After every row comes roughly how far along a hidden order it lies, from 0 to 12.
In the rows, 100 means zero.
[113  81  83  93 101  89  80  85 109 119 115  87 167 163 102  96  95 115
 112 100  99 107  96 104 104 107  88 100]  12
[ 45 124 105 101 100 117 106  90  89  70  78 114 106 117  92 104  98 104
 108  96  98  97  98 107 103 120  64  97]  3
[  7 133 126 109 102 116  95 109  81  54  37 151  56  66 103 107  91  87
 100 116 101  98 112 107 104 108  78  97]  0
[ 56 103 101  95 102 106  90 105 106  68  65 116 116 118  98 101  82 109
 109 114 102 107 107 101 109 123  49  99]  7
[128  90 111 114 105  94  90 138  96  98  60 104  91  95 103  94  95  71
  96 107 101 107 108  97  91  86  79  95]  0
[ 78 106  87 106 101 109  92  83  94  91 106  91 152 157  84 100 101 101
 117  85  96  93  94  99  97 107  80  93]  6
[ 80 105 106  90  98 102 116  88  89  85  97 118  88  97 108 102 104 118
 101 101 102  99 100 117 103 118  98 108]  6
[ 95 118 109 100  99 112 116  81  76  68  99 125 105 102  94 103 110  92
  94  89 100  94 100 114  95 113 101 105]  1
[ 98 104  97  97 100 108  93  99 103  87  79  93 135 135  83 101  82  98
 105 103 101 104 104  94 107 121  42  95]  10
[106  92 108  93 100  92 110  92  87  92 105 113  92 102 113  98 110 108
  99 101 102 102 100 119  98 100 124 110]  5
[104 100 109 109 104 101  81 124 110  67  65 105 119 110  94  96  85  77
 100 112 100 110 104  93  99  85  67  92]  5
[ 74  92  98  91 102  99  82 121 123  77  69  92 102 110 102  98  76 111
 116 118 102 107 105  95 112 108  45  96]  12
[130  84 102 104 106  91  76 128 109  80  77 107 114 104 105  91  91  80
 109 109  99 107 105 101  95  77  94  97]  4
[106  87  97 101 103  90  76 118 122  92  86  89 127 131 105  95  86  99
 105 115 100 114  97  99 104  89  69  95]  10
[142  96 103 112 102  95  94 113  93 102  96 108  96 103 107  94 107  80
  92  97  98  99  96 101  90  81 113  99]  2
[ 73 101  93 112 109 103  68 108 111  77  72  90 157 156  89  95  84  86
 108 101  99 109  98  92  98  96  49  88]  7
[129 102 107 113 101  97 105 112  83 110  93 111  71  95 107  95 110  81
  89  97  98  96  96 106  91  84 114  99]  0
[ 90  86  95  96 104  87  91  96 101  69 118 118 116 116 129  92 118 113
 110 100  98 102  90 122  92  81 142 108]  3
[ 84 107 120  94  98 101 115 102  85  80  77 129  53  64 111 103  99 102
  91 111 104  99 109 114 103 109 105 108]  4
[138 101 109 112 100  95 105 108  83 121  98 112  79  94 109  95 110  84
  86  98  98  99  95 108  93  83 118 101]  2
[ 98  92 106  93 101  94  82 124 120  75  72 111  97  98 112  98  81 110
 103 126 102 114 103  98 109 102  68  99]  9
[178  75  94  95  98  81  87  96 114 110 135  78 145 135 107  96 105  97
  93 104 101 108  95 101  96  83 124 103]  10
[ 83  97  98 101 104 103  70 100 113  72  81  86 168 161  87  99  82  99
 118 100  99 109 101  93 103 100  60  91]  12
[ 93  86  83  98 103  92  79  85 106 102 113  89 173 171  98  96 100 110
 118  95  98 105  94 105  99 103  90  99]  9
[ 96 103  99 104 103 103 104  87  74  87 103 118 111 116 102  97 113  88
 107  86  98  90  99 116  91  94 122 103]  1
[ 86  96 103 103 104  99  72 128 121  81  64  97 118 118 100  95  79  96
 111 116  99 112 100  94 107  90  52  91]  9
[ 97 108 107 118 104 105 102  91  77  88  95 110 106 119  98  97 112  79
  90  85 100  93  97 106  86  89 118  98]  1
[109  88  83  98 100  94  93  87  99 127 114  84 132 154  96  97 101 110
 111  94  98  99  96 103 102 112  86  99]  10
[ 75 111 122 101 101 103  86 120 104  40  62 138  76  67 115 102  92  85
  96 123 102 106 109 105 100  91  95 100]  1
[ 79  93  87  95 102  97  87  82 107  89 111  93 158 163 100  99 100 118
 113  96  99 104  94 107 102 112  86 100]  9
[124  92 107 110 106  94  78 120 108  61  79 107 128 116 101  94  93  76
  97 107 100 112 101  97  92  79  93  96]  4
[ 66 112  95  94  99 112 110  87  89  91  97 106 104 116  94 101 102 112
 115  92  97  91  97 110 105 122  71 100]  5
[172  87  94 107 103  90  79 102 106 100 125  91 139 126 105  94 105  82
  92  92  99 102  95  96  88  76 125  97]  6
[138  95  99 102  98  94 119  92  69 142 110 114  81  98 109  96 118  95
  95  91  98  90  98 118  92 101 128 108]  1
[176  70  79  91 102  84  78  85 118  76 158  72 193 166 106  92 110 103
 111  85  99 104  88 102  90  79 136 102]  10
[114  98 108  93  97  98 123  92  80 101 101 115  68  86 106 100 107 105
  94  98 102  94 103 116  97 111 113 110]  5
[137  95 109 112 102  96  97 127  89 111  71 111  80  87 103  94  98  73
  92 107  99 102 105 101  94  89  85  98]  1
[ 84 106  94 107 102 107  86  81  99  80 104  92 168 170  84 101 100  99
 111  88  97 102  94  97  97 105  80  93]  7
[ 99 103  98 110 104 104 104  94  75  98 100 110  95 110 101  95 112  83
 103  84  98  86  99 109  89  89 119  99]  1
[ 48 105  97  88 101 107  89  81 120  30  93 106 167 146  90 104  86 116
 109 111 103 115  98 102 109 121  56 101]  11
[161  91  98 107 101  89  84  99  99 106 124  98 126 125 111  94 111  89
  93  92  98 100  92 102  88  76 141 100]  5
[ 62 106  91  99 104 108  86  88  99  70  96 101 151 156  93  99  97 105
 121  91  97  99  96 105 101 107  73  96]  6
[ 85 101 111  95 102  99 106 105  93  64  82 125  67  75 115  99 102 103
  99 108 103  98 105 113  99 101 109 107]  4
[ 77 108 101  95 101 110  88  96 109  59  77 101 141 140  85 103  82 101
 108 105 101 108 103  96 107 120  41  96]  9
[151  87  88 100 102  94  81  94 102  95 125  87 151 137  96  95 103  82
 106  91  98  97  98  99  91  82 117  97]  7
[119  89  90 106 105  95  68 113 120  96 104  76 145 139  97  94  90  88
 111  99  97 103  96  89  98  76  88  90]  9

Next part:
[ 90  87  92 125 142  96  75 126  91  98  93 119 123 113 112 135  67 101
  85 100  80 133 142 115  90  94  97  88 103 110  71 110  91 128 124 108
 146 128  89  80 107 102 104 102 120  98  73 108 117  97  85 142 122 111
 106 100  74 104 107  74 100 108  95  84 100  39  95 124 108 107 131  98
  95 118 109 100  95 103 109 102 112  34 104  75 138 117  96 141 105  66
 114 113  91 144 121 105 104 114  79  66 121  83  93  90 104 124  93  95
  61 107 128  97 107 103  93  85  72 103 143  85 112  91 112  77 137  80]  9
[ 87  74  94 130 146 107  75 126  94 102  92 137 129 117 116 143  67 105
  82  95  81 124 117 124  98  86  99  81 100 110  63 108  99 130 134 120
 159 128  79  71 109 109 116 102 127  98  76 100 105 105  79 143 127 113
 105 105  56  95 108  79 102 114  89  80  97  49 106 129 114 108 149  92
  84 118 113  96  99 108 110 100 139  27  98  72 152 131  98 142 102  72
 127 111  90 152 125 101 102 115  68  54 123  77  95  84 100 113  84  98
  74 114 129  97 112 103  94  79  74  95 147  84 107  87 121  77 144  85]  11
[106 105  91 115 116  81  83 119  83  82  70  92 131 109  82 159  91  95
  89 107  94 115 166 102  76  90  87  99 114 111  89 108  87 129  87  94
 140 120 127 110 113  86  86  96 118  90  77 116 128 106  89 137 128 110
 115 105  94 112 100  50  90  85  92 100 103  31  77 103  92  97 100  84
 101 118 109 120 100 102  98 102  76  32  94  71 134  94  89 146 103  46
 103 105  96 122 123 103 103 114  81  76 120  79  67  94 112 138 102  85
  40 107 127  94 104  98  93  98  64 119 153  89 107  97  93  90 131  67]  6
[122 131 106  98 111  55  89 130  72  69  73  55 134 103  77 134  90  84
 101 115 100 122 200  92  66 101  82 122 119 110 107 106  75 110  73  71
 123 126 148 136 110  76  72  96 106  89  73 125 160  98  94 136 121 105
 113  89 125 123  97  39  86  77  96 104 110  36  53  92  79  92  56  88
 117 110 106 128  99  94  95  96  31  44  96  74 100  75  90 132 103  54
  80 101 103  97 122 113 104 110 105 102 115  82  60  98 117 147 120  83
  22  91 117  95  99  97  94 112  55 138 136  89 121 110  76  88 129  57]  3
[108 108  96 113 121  73  81 124  83  80  78  87 128 106  89 144  82  90
  91 108  93 124 181 102  75  98  84 102 111 111  90 107  82 120  96  90
 134 126 125 110 108  87  84  96 113  91  76 120 138  97  90 135 123 110
 110  99 103 114 101  53  91  87  90  96 104  34  71 107  94  99  96  88
 104 114 108 117  97  99 100 100  68  33  99  70 115  94  91 141 104  56
  97 107  96 110 121 109 104 112  91  80 118  83  74  95 113 138 107  86
  37 101 123  94 105  99  95  98  58 124 141  86 113 101  92  83 135  70]  6
[112 124  93 106 121  63  93 132  75  73  80  72 144 111  78 146  91  89
  94 112  89 135 192  93  66  93 100 117 120 111 103 112  74 128  77  77
 130 126 143 123 113  77  71  98 113  91  73 118 146 104  92 158 126 105
 108  93 114 121 105  49  89  79 111 100 105  25  69  89  84  93  65  95
 122 123 100 123 100  93  98 103  49  46  98  77 111  78  93 135 104  39
  84 107 103 115 127 100 103 111  96  88 118  88  64 101 115 152 110  84
  30 100 123  98  91  99  87 117  60 125 140  96 120 101  84  92 122  66]  4
[104 101  93 117 124  78  77 121  87  85  78  94 124 106  94 143  81  94
  89 106  91 124 172 106  78  97  85  99 108 111  85 107  85 123 105  95
 138 124 109 103 108  93  86  96 114  93  76 118 132  96  88 131 124 110
 113 101  96 111  99  61  93  91  89  94 103  38  78 111  96 100 105  89
 100 113 110 114  96 101 103 101  80  31 100  71 128 100  92 142 104  61
 104 108  93 121 124 108 104 113  85  78 118  80  76  93 109 130 103  88
  39 104 124  95 108 100  96  92  62 117 145  85 110  99  96  81 137  70]  7
[ 93  82  83 122 134  89  77 116  91  97  82 117 117 113 102 152  78 102
  81 100  84 129 145 112  85  92  95  87 107 110  74 109  91 137 117 108
 144 122 103  85 109  98  95  99 125  93  78 110 118  98  86 137 125 112
 109 107  78 105 105  75  98  93  94  89  98  36  92 118 104 106 126  92
  95 121 108 103  95 103 109 106 112  35 102  71 134 112  93 145 105  55
 115 113  89 144 121 102 104 115  73  66 119  83  85  94 105 125  93  90
  52 111 125  96 107 102  91  87  69 103 148  83 104  89 108  81 136  72]  9
[138 143  96  88  74  36  91 115  67  58  44  38 118  93  49 157 115  78
 104 122 115 112 200  83  49 107  64 132 123 106 117 102  70 104  50  56
  92 111 190 163 109  57  55  90 102  79  85 136 182  95 102 102 110 107
 114  95 154 132  85  32  75  38  97 126 115  27  26  69  64  86  30  75
 124 112 104 135  98  89  84  96   0  57  95  81  66  51  83 127 104  49
  64  97 101  77 106 119 104 107 117 124 114  88  52 105 128 159 128  74
   2  82 109  93  93  94  90 124  39 153 128  89 105 116  64  91 121  52]  0
[ 78  60  90 134 153 117  73 125 100 111 100 153 117 117 129 137  60 110
  79  90  76 130  93 131 103  85 100  71  94 110  52 109 105 135 147 129
 162 127  61  54 106 118 121 105 130 101  75  95  94  99  80 142 123 114
 103 109  44  92 111  92 108 129  88  75  95  51 118 140 122 114 167  97
  79 119 114  86  95 110 115 102 162  28 103  72 155 146 100 140 103  73
 138 115  85 164 126 100 103 115  64  48 122  80 108  82  97 102  78 101
  84 116 128  97 114 105  94  70  79  85 149  82 106  82 131  71 146  90]  12
[113 112 101 110 118  73  82 127  81  78  73  77 127 101  87 138  85  88
  95 110  97 116 192 100  74 100  77 106 110 111  94 105  82 111  91  84
 133 120 129 115 108  85  82  95 109  91  77 126 150  94  91 127 121 108
 116  97 110 118  96  52  89  85  84 100 107  37  63 101  88  97  92  86
 103 108 110 122  96  99  97  98  49  35  98  72 115  91  89 143 104  61
  94 104  95 105 118 113 104 112  94  89 118  80  68  95 113 137 113  86
  33  98 120  93 108  98  98  98  56 124 131  84 114 106  88  83 135  68]  5
[ 95  92 102 121 137  93  76 129  89  91  88 108 124 109 109 129  69  96
  89 102  88 122 148 113  88  96  87  93 101 111  75 107  91 117 120 103
 151 129  94  91 107 102 103  99 115  96  75 113 127  96  85 135 121 111
 112  98  82 106 102  68  98 109  84  86 103  48  84 124 103 104 131  92
  92 111 113 105  96 104 106  97  98  33  99  73 128 114  95 141 103  69
 112 108  93 130 125 110 104 112  84  70 119  78  90  87 105 121  99  93
  58 103 123  95 113 101  97  84  69 113 141  82 114  97 105  76 144  80]  8
[113 113  83 109 107  63  81 110  82  78  65  77 112 102  76 161  98  90
  88 110  96 125 200  96  66 100  78 105 114 111  94 108  77 125  86  85
 119 116 143 122 108  79  69  93 115  87  78 125 140  91  95 121 124 112
 115 105 115 115  96  53  89  65  93 105 105  16  62  96  86  97  87  87
 110 117 105 121  94  97  97 105  55  40 102  75 109  76  86 144 106  51
  92 109  91 115 114 108 105 113  91  91 115  84  64 102 118 142 112  82
  24 102 116  93 102  99  92 102  53 127 146  84 103 100  85  88 126  56]  5
